127	153	116	131	114
136	153	98	131	111
117	153	146	133	137
result: 116

122	138	126	118	142	107	130
118	140	123	117	143	113	131
118	140	122	118	144	114	130
result: 126

118	100	128	138	139	152	132
134	121	128	126	143	134	142
130	137	127	116	137	109	113
result: 128

145	126	142	139	139	130	112
143	126	142	140	139	123	118
157	126	142	148	139	123	118
result: 142

144	101	114	125	126	122
149	105	112	118	128	121
129	124	131	128	126	129
result: 114

138	126	121	131
126	106	134	133
155	118	139	138
result: 121

142	157	129	132	134
124	119	125	126	131
125	139	119	131	127
result: 129

138	103	123	152	131	105
138	124	129	129	124	139
138	140	106	150	123	112
result: 123

130	102	136	143
131	127	148	152
133	102	136	142
result: 136
---
[[126 136 123 123 139 127 153]
 [125 124 142 131 128 130 132]
 [127 129 126 129 128 128 128]] Answer: 126, 128

[139 123 112 155] Answer: 139, 155

[[136 129 121 107]
 [121 124 125 117]
 [136 130 123 105]] Answer: 136, 105

[130 129 133 156 127 110] Answer: 130, 110

[[102 116 148 104 154]
 [130 124 123 130 108]] Answer: 102, 108

[128 129 146 121 151] Answer: 128, 151

[154 153 118 143 130] Answer: 154, 130

[131 128 109 150 130] Answer: 131, 130

[140 126 103 153] Answer: 140, 153

[[145 105 117 137 145]
 [148 146 105 107 113]
 [150 114 129 137 132]] Answer: 145, 132
---
[[134 153 111 135]
 [134 138 112 131]
 [121 125 121 120]]: 121

[[144 143 142 131 113 110]
 [134 126 131 111 157 106]
 [147 105 146 156 145 151]]: 147

[[140 119 108 130]
 [140 126 130 130]
 [114 123 104 136]]: 114

[[135 120 127 119 145]
 [143 127 132 125 151]
 [135 109 132 124 133]]: 135

[[101 123 125 114 112 120]
 [141 138 124 126 135 112]
 [114 110 129 131 115 141]]: 114

[[138 147 142 129 110 138 134]
 [125 138 143 119 132 136 129]
 [111 150 148 129 122 104 134]]: 111

[[126 127 137 108 121 122 127]
 [132 129 113 112 146 133 129]
 [119 122 134 120 156 132 122]]: 119

[[128 104 125 114]
 [126 100 122 105]
 [121 111 135 141]]: 121

[[114 141 138 124]
 [139 122 149 157]
 [133 123 120 134]]: 133
---
[120 108 117 100 139 149] yields 149, 100

[128 153 120 119 126] yields 153, 119

[135 124 139 112 143 104 119] yields 143, 104

[153 121 118 128 116 143] yields 153, 116

[157 138 136 137 155] yields 157, 136

[123 119 111 122 104 113] yields 123, 104

[133 102 104 142] yields 142, 102

[122 131 105 152 127 120] yields 152, 105

[[132 113 116 141 139 132 135]
 [125 145 137 127 129 135 144]
 [130 119 132 149 129 134 139]] yields 149, 113
---
[[122 131 154 132 146]
 [110 129 138 123 127]
 [142 137 118 126 136]]
138

[[121 130 117 123]
 [136 127 129 157]]
127

[[157 123 111 130]
 [150 101 101 133]
 [131 129 123 105]]
101

[[130 136 131 135 152]
 [145 119 151 131 117]]
151

[[151 119 129 126 133 126 125]
 [120 124 153 145 130 121 135]
 [131 117 105 124 130 131 134]]
130

[[102 122 148 136 150 138 126]
 [121 136 123 117 123 124 138]
 [142 141 143 127 128 127 133]]
123

[[138 138 147 104 139]
 [107 129 134 107 116]]
134

[[145 148 138 142 143]
 [148 145 158 148 152]]
158
---
[129 140 150 143] --> 143

[122 101 124 130 121] --> 130

[[109 125 120 110 125]
 [120 113 117 117 105]] --> 110

[153 136 130 129 141 134] --> 129

[[136 134 105 135 132 133 116]
 [129 143 117 120 116 132 129]
 [139 141 131 143 121 129 120]] --> 135

[135 109 116 156 126] --> 156

[[105 137 138 153 134 137]
 [152 118 119 102 121 118]
 [151 120 118 103 123 119]] --> 153

[[151 102 102 121 145 154 113]
 [126 122 122 125 125 131 135]
 [130 140 146 154 120 119 132]] --> 121
